Each row of numbers stands for one thing and depends on some of the facts below. Use the named rows to name the rest.

Named rows:
j_816: [ -4  -7   2   7  -1  -8  -2   4  -5   1   4  -8  -1   3   2  -4  -7   3
 -10   1  -7   1   1   1  12  -8  -4   8  -8  -6]
j_822: [-2  8 -3  4  4  5 -4  6  3  4  8  0 -2  4  4 -5  2 -7 -7  4  3 -1  1 -3
 -4  2 -3  3  1  4]
j_708: [ -4  -3  -1   0  -1  -3  -2  12   2   2  10   0   0   1   8  -2   0  -2
 -15   7  -1  -4  -3  -1   5   1   0  -3  -1   7]
j_32: [-3 11 -2  1  1  0 -5  8  7  5  8  3  6 -6  8  0  1  2 -3 -2  1  0 -3 -1
 -8 -3  6 -6  6 10]
j_467: [ -5   4   2   5   1  -3  -4   2  -2   4   2  -4   4  -5  -2  -1 -10   6
   4  -5  -5   7   0   2   2 -11   3   4  -1   1]
j_5: [-5 12  3 -4  2  3  3  4  0  1  6  6 -5 -1  5 -3  8 -6  6 10  9 -2 -4  5
  7  7  8 -5 -7  3]
j_302: [-2  8 -8 -1  4  2 -3  8  3  3  5  0  2  1  3 -1  0 -5 -7  2 -1 -3 -2 -8
 -1  2  3 -5  4  7]
j_200: [-4  1 -1  5  2  0 -4  3 -7  2  1 -5  0  0 -3 -1 -9  1  2  0 -3  7  2  0
  6 -7 -3  7 -5 -3]
j_596: [-4  6 -2  0  0  4 -6  9  1  5  9  2  1 -1  4 -5  0 -5 -2  3  0 -2 -1  1
 -3  3  2 -4  1  6]
j_69: [ -2  17  -5   8  12  15  -3  -3   4   6  10   2  -5   7  -2  -8   0 -11
  -2   4  10   2   6  -6 -10   0  -2   8   7   3]
j_893: [-4  2  0  5  2 -3 -2  1 -5  2  1 -5  1 -1 -2  0 -8  5  2  0 -3  5  1  0
  7 -9  1  5 -4 -3]
j_77: [ -4  -2   2   0  -3  -6   2  11   5   2  11  -1   1   0   9   0   1   1
 -17   6   1  -5  -5  -3   4  -1   3  -4   1   8]
j_199: [ -3  -2   0   0  -2  -3  -1  12   3   3  10   0   0   1   6  -3   1  -3
 -15   6  -1  -5  -4  -3   5   1   2  -3  -1   7]
j_616: [ -2  -6   1  10  -1 -14  -7   4  -6   2   3  -9   2   4   8  -5  -2   2
 -11   0 -11  -2   0   5   7  -9  -8   8 -11  -9]
j_344: [-2  6 -4  0  1  3 -4  9  1  4  8  1  2  2  4 -4  2 -7 -4  4  0 -2 -1  0
 -1  4 -1 -2  1  5]
j_433: [ -4  -2   1   1  -1  -2  -1  11   3   3  10  -1  -1   1   7  -4   0  -5
 -15   5  -1  -4  -3  -2   3   2   1  -2  -1   6]
j_727: [ -9  -6   8   4  -4  -9  -3   3   4   3   7  -4   5 -11  -1  -4 -13  11
  -5  -5  -6   0   0   2   1 -13   8   0   0   1]

Facts:
[j_827 j_816 j_131] λ j_789
[j_611 j_411] λ j_40
[j_611 j_760] λ j_133
[j_559 j_314] λ j_277
[j_651 j_5] λ j_979
[j_651 j_290 j_73 j_654 j_893] λ j_102
[j_651 j_588 j_993 j_941] λ j_355
[j_651 j_411] λ j_425
[j_651] λ j_308
[j_437 j_464 j_326 j_532 j_825 j_590 j_929] λ j_576
[j_437] λ j_827
[j_430 j_131 j_355] λ j_672
[j_430 j_710 j_379] λ j_527
[j_616 j_646 j_794 j_513] λ j_803
[j_616 j_816] λ j_422
[j_616 j_914] λ j_206
[j_32] λ j_20
[j_32 j_873] λ j_467
[j_851 j_87 j_660] λ j_801
[j_939] λ j_945
[j_939 j_879 j_646 j_993 j_656] λ j_674
[j_581 j_900 j_269 j_433] λ j_44
[j_841] λ j_660
[j_895 j_433] λ j_344
[j_464 j_150 j_344 j_532 j_767 j_656 j_687 j_376] λ j_606
[j_326 j_425 j_576 j_200] λ j_547
[j_326 j_195 j_830] λ j_825
[j_351 j_311] λ j_900
[j_351] λ j_513
[j_879] λ j_767
[j_199 j_345 j_929 j_376] λ j_590
[j_199 j_118 j_830 j_433] λ j_876
[j_87] λ j_269
[j_859 j_290 j_215 j_200] λ j_656
[j_859 j_131] λ j_769
[j_859 j_366 j_290 j_196] λ j_851
[j_366 j_735 j_945 j_830] λ j_200
[j_931] λ j_430
[j_467 j_659] λ j_939
[j_302 j_99 j_945 j_876 j_102 j_789] λ j_312
[j_302 j_73 j_441] λ j_376
[j_302 j_446] λ j_99
[j_315 j_473] λ j_532
[j_195 j_239] λ j_596
[j_914] λ j_473
[j_822 j_311] λ j_290
[j_822 j_311] λ j_130
[j_659 j_683 j_180] λ j_710
[j_652 j_180] λ j_794
[j_358 j_171 j_20 j_263] λ j_793
[j_479 j_816] λ j_654
[j_479 j_379] λ j_895
[j_365] λ j_314
[j_365] λ j_126
[j_365 j_213 j_311] λ j_931
[j_816] λ j_587
[j_532 j_44 j_133] λ j_326
[j_265] λ j_607
[j_265] λ j_974
[j_265] λ j_859
[j_265 j_794] λ j_141
[j_945] λ j_366
[j_672 j_131 j_312] λ j_315
[j_727] λ j_58
[j_727] λ j_263
[j_767 j_674 j_133 j_180 j_200] λ j_114
[j_924] λ j_215
[j_876 j_363 j_312 j_433] λ j_464
[j_77 j_893] λ j_118
[j_141 j_893] λ j_735
[j_906] λ j_191
[j_906] λ j_630
[j_596 j_379 j_44 j_441 j_313] λ j_875
[j_314 j_73] λ j_879
[j_58] λ j_239
[j_58] λ j_873
[j_308] λ j_737
[j_794] λ j_830
[j_587] λ j_822
[j_425 j_674 j_839 j_102] λ j_345
[j_311 j_191] λ j_69
[j_615 j_239 j_941] λ j_929
[j_252 j_708] λ j_363
[j_252 j_607] λ j_615
[j_83] λ j_5
[j_83] λ j_411
[j_281] λ j_874
[j_171] λ j_213
[j_171 j_881] λ j_488
[j_607 j_605] λ j_787
[j_607 j_40 j_874] λ j_839
[j_404] λ j_311
[j_404] λ j_171
[j_857] λ j_302
[j_857] λ j_358
[j_40] λ j_581
[j_533 j_124 j_355] λ j_893
[j_215] λ j_605
[j_708] λ j_131
[j_881] λ j_316
[j_446] λ j_559
[j_124] λ j_383
[j_124] λ j_32
[j_313] λ j_611
[j_126] λ j_313
[j_126] λ j_997
[j_760] λ j_906
[j_288] λ j_714
[j_288] λ j_659
[j_130] λ j_760
[j_130] λ j_273
[j_827 j_559 j_651 j_430 j_32 j_351 j_199 j_366 j_206 j_931 j_302 j_344 j_735 j_195 j_914 j_822 j_769 j_710 j_532 j_825 j_945 j_630 j_473 j_900 j_924 j_876 j_77 j_737 j_646 j_596 j_547 j_58 j_425 j_363 j_5 j_615 j_993 j_656 j_171 j_674 j_133 j_131 j_404 j_857 j_273 j_793 j_488 j_839 j_215 j_269 j_708 j_881 j_312 j_20 j_313 j_263 j_787 j_687 j_789 j_433 j_288 j_69 j_411] Ξ tages
[j_611 j_437 j_616 j_851 j_939 j_581 j_841 j_895 j_464 j_326 j_879 j_803 j_87 j_974 j_859 j_527 j_467 j_873 j_150 j_118 j_99 j_422 j_315 j_316 j_659 j_652 j_358 j_479 j_365 j_588 j_816 j_265 j_672 j_683 j_727 j_767 j_290 j_141 j_906 j_660 j_314 j_345 j_308 j_794 j_213 j_997 j_830 j_587 j_379 j_576 j_875 j_44 j_311 j_606 j_252 j_83 j_191 j_196 j_281 j_239 j_607 j_277 j_590 j_40 j_73 j_533 j_874 j_180 j_441 j_446 j_124 j_605 j_383 j_102 j_513 j_355 j_200 j_979 j_126 j_114 j_929 j_760 j_941 j_376 j_654 j_714 j_130 j_893 j_801] Ξ zugril

Name these rows:
No name comes twice in this set of rows, the named rows included.
[  1  17 -11   3   5  12  -9   8  -1   5   4   4   3   3   4   0   3  -7
   5   3   2   5   1  -1  -6   3  -5   0   2   5] | j_769
[-4  8 -1 -2  3  4 -2  6  0  3  6  5 -4 -1  5 -4  4 -7  3  8  4 -2 -1  2
  3  5  5 -3 -4  5] | j_411
[ -1   8   0  -3   0   1  -3  10  -2   7   4  -1  -2   3   4  -5  -1 -13
  -6   1   4   5  -6  -1  -1   4   0   2   1  11] | j_710
[ -5  -2  -2  -1   0  -6   0  10   8   2   7  -1   2  -2   5  -2  -3  -1
 -17   2  -3  -7  -6 -10  -1  -1   7  -6   5   9] | j_857
[ 1 34 -7  0  7  3 10 -3  3 -3 -5  5 -2  2 10 13 16 -3 18 11 15  3 -9 -2
  8  3  8 -4 -4  2] | j_737
[ -2  17  -6   2   6   5  -9   5   8   5   4   6   8  -7   2  -3   0  -3
   6  -2   3   4  -1  -4 -14  -1   4  -5   9   7] | j_793
[  2  -2  -2   7  -2 -11  -9  11   2   4   8  -3   5   6  20  -6  11  -5
 -19   5 -11  -9  -4   4  -1   0  -8   1  -6  -1] | j_914
[ -2   7   4   0   0  -4  -1   4 -10   7  -4  -9  -6   1  -2  -3 -13  -8
   0  -5   1  14  -6   0   6  -6   0  13  -4   5] | j_659
[ -1  16  -6  -1   8  -3 -15   9   7  -4   0  10   1  -6  -2 -10  -3 -15
   6   5  14  13  -1 -14 -15   5  -8   1   4  -1] | j_488
[ -3  10 -23   0  11   5  -2   0  -8   1 -12 -10   2   6 -18   4 -12  -7
   8  -4 -13   2   2 -22   8  -2   3   0   5  -2] | j_277
[ -4  14   1   4   4  -5   9  -5  -5  -4  -5  -3  -4  -1   2   9   1   4
  13   6   7   5  -4  -1  19  -6   5   5 -11  -7] | j_308
[-5  9 -4  4  4  7 -8  0 -9  4  1 -3  2  1 -9 -6 -9 -3 14 -2 -5  6  6  3
  3 -3 -2  6 -3 -6] | j_875
[-2  0  0  9  1 -3 -7  1 -7  3  2 -6  1  3  2 -6 -6 -1 -2 -1 -7  3  3  3
  4 -7 -7  9 -8 -7] | j_513
[  1   8   8  -9  -4  -7   3  14  -4  11  -2  -8 -11   2  10  -3  -5 -20
 -18  -4   8  13 -18  -2   3   2   3  10   0  24] | j_288
[  4  10 -16  -1   8  17 -11  10  -7   5   6   8   2  -1   4   5  -1  -3
   5   7   7  14   5   1  -3   0  -8   0   3  12] | j_787

Now the same things, written a new way:
Some things and their rows:
j_252: [ -2   4   3   4   8  14  -4   0  -2   9   0  -4   1  -3  -7  -5  -1  -5
   9   8   2   1   3   8  10   1  -5   5   8   0  -1   3   3   1  -1   1
 -11   8  -2   2   0]
j_615: [  9  -4   3  -1 -11 -15  12   1   2 -28  -6  -5  14   3   5   7   4   5
  -7   1  -9 -17  -4  -3 -14  -1   8  10  -4   2   1  12 -21  -1   4  -7
 -28  -7  -2   2   6]
j_358: [ -1  10   7  12  13  -3 -10  -5  -7  23  -3 -19  -2  -6   3   2  -2   0
  -8   0   6 -15  29  16  28  -3   1  -2  10  20  -2  -2   8   7  -5   1
  14  -1   9  -1 -10]
j_263: [  8  -2   6   8  -6 -33   4  -5  -3  -3  -8 -17   4   1  16  15   2  10
 -22 -16  -2 -23  24   0   3  -4  13   0  -6  27  -1  -1  -8   4  -2  -7
   6 -18  14  -2  -8]
j_687: [  5 -17  -2 -13 -19 -10  24 -10   1  -6 -17  12   7   6   4   6  -1   1
  -3  -6  -2  -8  -4 -18 -10   2  19   6  -8   5  -1 -12 -15  -6   5   6
 -24  -6  22  -7   2]
j_77: [ 10  -8  -1   1  -8 -14  11   1   1 -13  -6   1   6   3   7  10   2   6
  -7 -10  -6  -5  -4 -10 -15   1   7   5  -9   4   4  -6  -9  -2   4  -7
  -4 -13   8   4   3]
j_616: [-2  3  1  4 10 12 -3  2 -1  9  3 -1 -1 -3 -4 -4 -2 -2  8  7 -2  7  1  8
 14  1 -7  2  6 -4  3  0  8  2 -2  2  1  7 -8  1 -2]
j_411: [  6   2  -1  -1 -12 -26  12  -3   2 -18  -4   1   3   5   8   7   3  -6
  -6 -11   0  -3   1  -3 -20   0   4  -2 -14   3  -2   0  -8   1   0 -10
  -5  -8   3   1  -1]
j_559: [  5  -8   0  -1 -11 -18  12  -1   2 -16  -2  -1   4   4   8   7   3   3
  -6  -8  -7  -4  -2  -7 -11   0   7   5  -8   4   1   2 -11  -3   1  -7
 -12 -10   1   0   2]
j_651: [ 10   0  -3  -1  -8 -22  14   2   2 -17  -5   6   3   3   6  15   3  -4
  -6  -9  -2  -1  -2  -3 -19   1   4   5 -12   0   2  -2  -8  -1   2  -7
  -8 -11  11   3   3]
j_265: [-1  6  1  3  9 10 -1  1 -2 10  3 -1 -1 -3 -7 -4 -2 -3  6  7  2  5  3  7
  9  1 -6  1  5 -6  0  2  8  2 -1  1  0  5 -4  0 -1]
j_345: [  1  25  -4   4   8  16   0  -2  -2  -4 -13  -5   4  -1  -8  -3   4 -34
  -5  20  16 -11   3  23  -1   3  -9 -10  -3  -7  -3  -4 -12   0   0   1
 -12  21  -6   1  -1]
j_473: [  2  -7   0  -8 -19 -29   6   2   1 -10   2  10  -2   6   9  10   0   9
   3 -13  -5  -2   2  -4 -16  -2   7   4  -4  14 -10   2  -5  -1   2  -4
  -4  -7  12   4  -1]
j_269: [  4  -1   6  -3 -14  -1  -3 -15   4  -6  -5   1   7   4   3 -13   0  11
   1 -24  -3   1   0 -20 -27   1  11  -7 -12   9  -4   1  -3  11   1 -19
 -10 -16  11   6  -1]
j_714: [-10   2  -6  -4  14   9 -19  -1   0   2   5   6 -10  -5  -2  -6  -2  -3
  -9   8   4  13  -4  -1  13  -5  -3  -6  12 -11  10   7  10   5  -6  16
  22   8  -5  -7   3]
j_646: [  6 -10  -4   0 -12 -24  24   1   3 -15  -3   2   4   5  13   6   4   1
  -7  -6  -7  -2  -3  -6  -4   2   5   0 -12   2   5 -10  -7  -6   0  -6
  -4  -6 -10  -3  -5]
j_199: [  9  -6   0   1 -11  -1   2   2   2 -18 -10  -6  12   4   6   8   4   4
 -10  -3  -4 -19  -6  -9 -18   1   8   3  -9   4   2  -4 -20  -6   6  -5
 -13  -8   7   4   6]

Name these rows:
No name comes twice in this set of rows, the named rows included.
[  6 -17  -5 -12 -20 -27  46  -8   0  -2 -12   9   5   8   3   6   0  -5
  -6  -6   0  -4  -7 -19  -7   5  16  -1 -18  -5   1 -21 -10 -11   7   1
 -12  -8   5 -14  -5] | j_656
[  0   4   5   3   8  20  -3   2  -1   0  -2  -6   9  -4  -8 -10  -1   1
   8  14  -6  -4   0  12  12   1  -4   9  11  -3   2  11  -3   4   0  -1
 -17  10 -12   3   3] | j_239
[ -4   1   0   4   7   6   5   4   0  11   4  -1  -1  -1  -1  -7  -2  -1
  11   8  -4   7   0  11  19   3  -7  -1   2  -3   2  -7  11  -1  -3   1
   8  11 -17   1  -8] | j_180
[  2  -2   3   8  11  26 -11  10  -1  18   2 -10   4  -4  -5  -2  -2  11
   2   3  -3  -5  -6   3   7   2  -8  -4   1  -5   5 -19  11  -6   8  -1
  29  -3 -10   8  -4] | j_830
[  3 -14  -4   9  -9   9  -6   1   2  -5  -1 -10   0   8  11   7  10  -4
  -6  -9   5 -15  -1 -13 -18   1   4   1 -10  14  -4  -5 -20 -12   1  -6
 -26  -4  18   1   8] | j_302
[ -3   2   2   1   8  25  -5  -6   0  10  -2   0   2  -2  -7 -13  -2  -4
  10   5   1   4   1   3   8   2  -5   0   5   0   1   3   5   5  -3  -1
 -11   8   0   2   1] | j_441
[ -3   8   5   2   7   5  -1  -2  -2  11   4  -2  -1  -4 -11  -5  -2  -2
  11   1   4   7   6   5   9   1  -4   4   6  -3  -4  11   9   6  -1  -1
 -10   2  -2   0   0] | j_311
[  3  -9  -1  -5 -13 -35  10   7   3 -19   6  12  -2   4  11  13   0   7
   9 -10 -13   9   0   2  -9  -2   2  13  -1   9  -3   7  -1  -1  -3  -7
 -14  -4   8   6   1] | j_430
[  6  -1   6  -9 -25 -13 -15   9   2 -21  -6  -5  16   5   7   6  -1  24
 -12  -2 -11 -33  -8   1 -24  -4   8  -6  -3  12  -8  -7 -20  -6  18  -3
  22  -7  -4  13  -2] | j_825
[ -2   0  -3   3   6   3  20  -1  -1  12  -2   1  -1   0  -1  -6  -1 -16
   9  11   2   6   2  11  22   5  -7  -2  -2  -5   3 -12  10  -3  -4   1
   0  14 -17  -5 -10] | j_879
[ -4   0   3   4   8   9   2   3   0   9   5  -3  -1  -2  -2  -7  -1   0
  12   8  -4   5   2  13  16   2  -8   4   7   0   0   2   9   0  -4   0
  -4  11 -11   0  -3] | j_683
[  6  -7   2  -3 -13 -30  14   3   2 -16   2   4   1   3   9  10   1   8
   1 -10  -9   1   2  -4 -13  -1   5  10  -5   7  -3   8  -6   0   0  -8
 -16  -9   6   3   1] | j_931
[-10   3  -9  -5  10   2  -8  -2   1   6   5   8 -11  -3   2  -7  -3  -7
  -9   7   4  19  -6   2  16  -2  -5 -15   4 -13  10  -7  15   2  -6  14
  43   9 -16  -9  -5] | j_114
[-11   3   1  -3  -1   2 -15   8  -1  19  13  15 -16   0  -4   3  -4   1
  27  -1   3  14   8  17   4  -1 -11   5  10  13 -16   3  14  -1  -4   7
   3  16  17   7  -4] | j_315
[ -1  15   5  -6  -3  23 -22   6  -2  -5 -12  -6  15  -1 -10  -6  -3   1
  -1  25   1 -31  -3  21  -2  -2  -1  -4  11   0  -8   2 -17  -2  12   8
   6  19  -8   9   3] | j_590

Now the same things, written a new way:
Named rows:
j_672: [ -3  -5  -1  10  -1   3  -5   8   1   9  16  -3   6 -19   5  -6   0   6
  -9  -9   6   6   2  18  -5   2  -8   1 -10]
j_652: [-23  -6  -1 -12   1 -10   4  15 -13 -15   5  -1  11   4   2   7   1   6
  11 -11  -4   9  16   4  -3  -2   5  -1   3]
j_630: [ 16   8  -3 -20 -18  11  -4   6   5   8   2  -6   6 -18  -5  -4  21   2
  14   2  -2 -10   3 -14 -17   8 -11   1   0]
j_527: [ -5  -6   7  13  -2   5  -3  10  12  19   1  -1  14  -7  12  -9  -5   0
  -3   8  22   2  28  11 -10   3  -4  11 -15]
j_58: [ -1   1   7  -6  10  -4   4  -6 -10   0 -13  -8   8   9  -1   2  -6  12
  11   9  -8  -6  10  -5  14  -4  -7  -2  -5]
j_171: [  3  11   7 -17  28   3 -16  -4 -11   7  -6  -5   6   0  -2   8  13  10
  20  15 -10 -19  15   6  14 -13  -4  10 -21]
j_437: [-10  -3  -3  -7   8  -2   2  -1 -19 -12   2   2   4 -13   5   2 -11  12
  -1 -23  -7   4 -11  19   5   1 -11  -1   4]
j_893: [-11  -2  -4  -1   1   3   3   9  -9  -4  15   0   7 -14   2   1  -1  11
  -1 -11  -6   8  -5  16   3  -4  -2  -6   1]
j_787: [  0  15   8   4  -7  13  15  -2   6   6   3 -13   8   4  -9   0   8   9
   5   9  -8   6 -16 -12   5  -7   0  -3  -2]
j_825: [  5  -1   4  11  -7   3   4   0  -2   5   4 -12   4   3  -6  -4  -4   8
  -1   3  -4   4 -14  -8   6   4 -12 -10 -10]
j_326: [ -9   2   3   1  -4   5  10   0  -7  -2   2  -1   7  -4   3  -2 -14   9
  -5 -13   2   9 -11   5   0   2 -14   1   3]
j_479: [ -8  -9  -3 -11   8  -7  -2   1 -19  -7  -3   4   8 -12   6   1  -7   9
  -1 -15  -6   1   9  15   2   1 -11  -2   5]
j_659: [-16  -6   7  -6   5  -6   4   3  -9   3  -8   4  11  -2   7  -5  -7   7
   4   1   2  -2  28  12  -3   0   1   6   5]
j_596: [  6  -2   8  10   1  -3  -3  -9   4  11 -23 -13   6  10   0  -3 -16   4
   3   9  16  -6  11 -13  10   8 -14   4 -10]
j_851: [ -9   7   0 -12 -10   8  17   3  10   7  -5 -10   2  -9  -2  -3   2  -5
 -16   4  22  10  14  19   4   3  22   4  30]
j_879: [-15  -9   3  -6  -6  -4  14   9 -11   1   8   4  10  -1   6  -5  -1  11
   2  -2  -9   6  11  11 -12  -1  -6  -2   6]
j_737: [  5   8  -2   1   2   7  -7   7   5   0   7 -15   3  -6  -8   3  10   5
   9   2   0  -4  -4 -10  15  -4  -2  -3 -14]

Name these rows:
No name comes twice in this set of rows, the named rows included.
[ -9  20   7  -7  12  25  -1   7   8   8  10  -2  12 -14   5   9   9   5
   7   2   5   2   6  14   4 -15   6  23 -18] | j_316
[-18   2   1 -26   9  -7  19  -3 -21 -18  -7   3   6   2   1  13  -8  11
   4 -15  -8   1   3  12   9  -3   2  -1  25] | j_265
[ -7  -7   5 -11  16 -12  -7  -5 -16   1 -25   5  11  -1  14  -1 -22   7
   3  -9   9 -13  32  11   4   8 -15  10   0] | j_379
[  7   1   5   1  -3  -1  -2  -3   4   7 -12 -13   4   3  -2  -3  -9   3
   6   8  10  -6   7 -16   5  11 -14  -4  -2] | j_900
[ -9   7   0 -24   5  -4  14  -6 -12  -6 -26  -4   6   0   4   4 -13   2
  -7 -10  15  -3  16  17  16   6  10   4  33] | j_87
[-11  -7 -13 -25   8 -11 -10  11 -23 -19   5   1   3 -19   1   4  -3   5
   9 -25 -10  -1   5  11   0   1  -6  -6   8] | j_816
[  1 -12   2  -8  -4  -6  -3   4 -12   5  -4  -7   4   0  -3  -1  11   9
  10  12 -12  -5   9  -3  -1  -1  -7  -5  -2] | j_559
[  6 -15  -2  -7  12 -23 -10  -7 -28  -4 -16  -5  -3   0   1  -2 -10  12
   1  -1 -14 -13   7   4  13   7 -20 -12   4] | j_433
[ -6   4   9 -14  14   0  -2  -1 -13   4  -3  -7   8   6  -6   4  14  14
  16  17 -18 -10  10   7  13 -14   1   5  -8] | j_32
[  6   0   3  -1   1  -6  -2  -9  -1   4 -19 -13   3   8  -2  -3 -14   5
   2   6   9  -5   9  -9  13  10  -9  -3   5] | j_269
[-10   6   7  -6   1   5  16  -5  -7  -6  -7   1  12   4   7   2 -13   9
   4 -15   4   0  -2  -2  -1   2 -11   6   6] | j_611
[-14   8   4  -6  -8  10  21   7   2   2   9  -4   9  -4  -1   1   3   5
  -3  -3   3  13   0   9  -3  -6   9   3  12] | j_974
[-12  14   8 -13  21  22   1   1  -2   4   8   1  12  -9   6  11  10   9
  11   6  -3  -7   7  20  11 -20   4  22 -16] | j_358
[ -4   1  -6 -22  -9   7   3   9  -4  -4   4  -2   8 -20   0   1   8   2
   2 -13   1  -2   5   7 -13   5  -3   2  20] | j_587
[-19 -11  -7 -19   6 -18 -12  21 -18 -25   3  -2  11  -1  -1  10   1   5
  20 -20  -3   4  16   1  -2  -5   4  -6   2] | j_616

